Below are the code and all the weights of a small trained network. Each question names an input and a class and asks about switching units off, where a switched-off unit gives its printed mean instead of its output.

import numpy as np


def w(rows, s, z=0):
    codes = np.array(rows[::2]) - 128.0
    scale = np.full(codes.shape[1], s)
    scale[-1] = z or s
    return codes * scale


def f(y):
    return y / 2 * (1 + np.tanh(0.7978845608 * (y + 0.044715 * y**3)))


def log_softmax(a):
    a = a - a.max(-1, keepdims=True)
    return a - np.log(np.exp(a).sum(-1, keepdims=True))


def net(x, mask):
    res = np.array(x, float).reshape(1, 6) / 4 @ E
    y = f(res @ A[0][:, :-1].T + A[0][:, -1])
    res = res + np.where(mask, y, B[0][:, -1]) @ B[0][:, :-1]
    return log_softmax(res[-1] @ U[:, :-1].T + U[:, -1])


A, B = {}, {}
E = w([
[60,109,231,116,169,98],'x0',
[127,101,197,88,112,164],'x1',
[16,55,145,196,66,192],'x2',
[96,2,121,57,140,169],'x3',
[217,120,124,175,174,165],'x4',
[160,64,197,115,12,80],'x5',
],0.0094)
A[0] = w([
[4,143,134,99,155,99,122],'neuron 1',
[130,146,115,159,143,132,46],'neuron 2',
[112,161,141,60,226,86,163],'neuron 3',
[152,157,96,129,159,33,163],'neuron 4',
[42,127,58,142,156,156,159],'neuron 5',
[51,147,60,123,137,115,138],'neuron 6',
[40,100,73,98,123,166,163],'neuron 7',
[85,119,143,117,180,160,122],'neuron 8',
[141,166,77,131,107,127,110],'neuron 9',
[141,160,155,170,153,161,90],'neuron 10',
[106,137,98,114,136,80,186],'neuron 11',
[108,156,65,254,82,65,200],'neuron 12',
[101,237,187,77,198,32,192],'neuron 13',
[117,48,192,53,154,107,205],'neuron 14',
[193,116,99,179,27,117,222],'neuron 15',
[143,67,107,120,200,126,206],'neuron 16',
[129,82,153,146,201,234,136],'neuron 17',
[174,109,161,46,41,77,176],'neuron 18',
[186,164,128,179,102,79,128],'neuron 19',
[59,103,134,142,199,191,151],'neuron 20',
[90,139,184,176,78,209,231],'neuron 21',
[204,140,45,59,79,134,165],'neuron 22',
[147,197,62,199,78,146,179],'neuron 23',
[179,189,160,169,119,115,254],'neuron 24',
[28,174,194,155,107,95,158],'neuron 25',
[73,178,171,193,87,70,196],'neuron 26',
[93,115,113,140,152,123,65],'neuron 27',
[115,34,155,87,94,136,150],'neuron 28',
[62,146,66,132,135,150,162],'neuron 29',
[88,165,159,148,62,57,94],'neuron 30',
[110,50,120,25,60,136,165],'neuron 31',
[139,97,186,71,112,236,137],'neuron 32',
[117,185,176,74,167,133,188],'neuron 33',
],0.011,0.0046)
B[0] = w([
[147,124,183,119,149,146,195],'neuron 1',
[141,96,155,130,98,100,134],'neuron 2',
[191,173,228,122,100,215,207],'neuron 3',
[133,171,184,97,134,96,206],'neuron 4',
[116,77,43,139,184,74,196],'neuron 5',
[163,86,1,117,199,33,172],'neuron 6',
[100,80,81,111,162,51,203],'neuron 7',
[164,161,127,145,164,175,163],'neuron 8',
[141,140,78,116,95,91,166],'neuron 9',
[181,110,126,138,116,102,151],'neuron 10',
[93,181,126,150,159,113,157],'neuron 11',
[135,153,175,89,171,136,238],'neuron 12',
[197,188,188,118,90,131,253],'neuron 13',
[66,129,153,116,120,94,243],'neuron 14',
[128,198,117,38,79,81,241],'neuron 15',
[78,159,159,185,120,179,187],'neuron 16',
[107,114,92,196,233,187,201],'neuron 17',
[66,114,151,81,94,89,240],'neuron 18',
[147,153,95,60,166,147,202],'neuron 19',
[150,127,89,172,183,148,201],'neuron 20',
[117,143,174,130,170,90,233],'neuron 21',
[76,163,84,96,78,162,229],'neuron 22',
[129,169,114,89,156,69,229],'neuron 23',
[176,182,124,49,205,55,224],'neuron 24',
[164,113,254,157,127,159,218],'neuron 25',
[132,158,191,109,147,129,217],'neuron 26',
[147,114,73,118,137,161,132],'neuron 27',
[11,59,97,154,142,57,231],'neuron 28',
[118,116,50,157,178,39,179],'neuron 29',
[115,149,194,179,84,192,188],'neuron 30',
[60,126,118,175,69,95,243],'neuron 31',
[58,124,91,185,161,112,207],'neuron 32',
[167,212,182,69,108,133,187],'neuron 33',
],0.0068,0.011)
U = w([
[181,2,119,143,25,191,2],'0',
[52,35,102,207,228,130,138],'1',
[117,135,64,120,111,243,130],'2',
[197,33,108,190,15,158,21],'3',
[22,74,152,112,22,118,164],'4',
[111,118,33,57,122,73,141],'5',
[185,182,198,79,91,142,150],'6',
],0.0092,0.0052)

Each question gives the input, the list of numbers given to net, and the class t.
The units are the neurons (one row each of A and B). Each row of codes is followed by its name. A weight is (code - 128) times the scale printed after its matrix; where a second scale follows, it is the last column's (A, B and U).
mask holds one flag per neuron, in row order. A switched-off neuron (its flag False) gives its mean, the last column of its row in B, instead of its output. The means were averaged over made-up inputs and are rounded, as every weight is.
A unit's drop is (log p(t) with every unit on - log p(t) with that unit switched off) / (log p(t) with every unit on - log p(t) with every unit switched off).
The circuit of an input: a set's keep is (log p(t) with only the set's units on - log p(t) with every unit switched off) / (log p(t) with every unit on - log p(t) with every unit switched off). Starting from the 12 units with the biggest drops (on a tie, the unit counted first), units are removed one at a time, each time the one whose removal leaves the highest keep (on an exact tie, the one counted first), for as long as the keep stays at least 0.8.
circuit, biggest first: the units of the circuit, biggest drop first
unit that matters most: the unit with the biggest drop
top k neurons: the k neurons with the biggest drops, biggest first
drop of u: that unit's drop, to one decimal
input [8,-4,-1,4,4,4], class 4: circuit, biggest first	neuron 14; neuron 24
input [-5,-8,5,-8,-8,3], class 6: top 2 neurons	neuron 30; neuron 25
input [-5,-4,3,-4,-6,4], class 6: unit that matters most	neuron 30
input [-8,2,8,-3,-1,-4], class 5: top 2 neurons	neuron 23; neuron 15
input [5,-6,-2,4,-7,-6], class 1: top 3 neurons	neuron 5; neuron 6; neuron 15
input [8,-2,-4,1,8,8], class 4: circuit, biggest first	neuron 18; neuron 14
input [7,0,5,-5,1,-4], class 6: top 2 neurons	neuron 28; neuron 25
input [-7,0,1,1,4,-7], class 1: top 2 neurons	neuron 17; neuron 15
input [-3,8,2,-5,-6,-8], class 1: top 3 neurons	neuron 15; neuron 5; neuron 29
input [6,-6,-3,6,4,-2], class 2: top 2 neurons	neuron 3; neuron 28
input [1,-5,6,-8,3,-4], class 5: top 4 neurons	neuron 5; neuron 6; neuron 3; neuron 29
input [-8,-8,-3,8,7,-3], class 2: top 3 neurons	neuron 16; neuron 24; neuron 28
input [3,-8,-3,-2,-6,0], class 6: drop of neuron 4	0.0
input [-1,-6,-8,5,3,-7], class 6: circuit, biggest first	neuron 3
input [1,-2,-1,2,0,-5], class 1: drop of neuron 5	0.1
input [5,-2,-8,8,7,-4], class 6: drop of neuron 3	0.3
input [2,-8,6,-6,0,0], class 6: drop of neuron 12	0.2
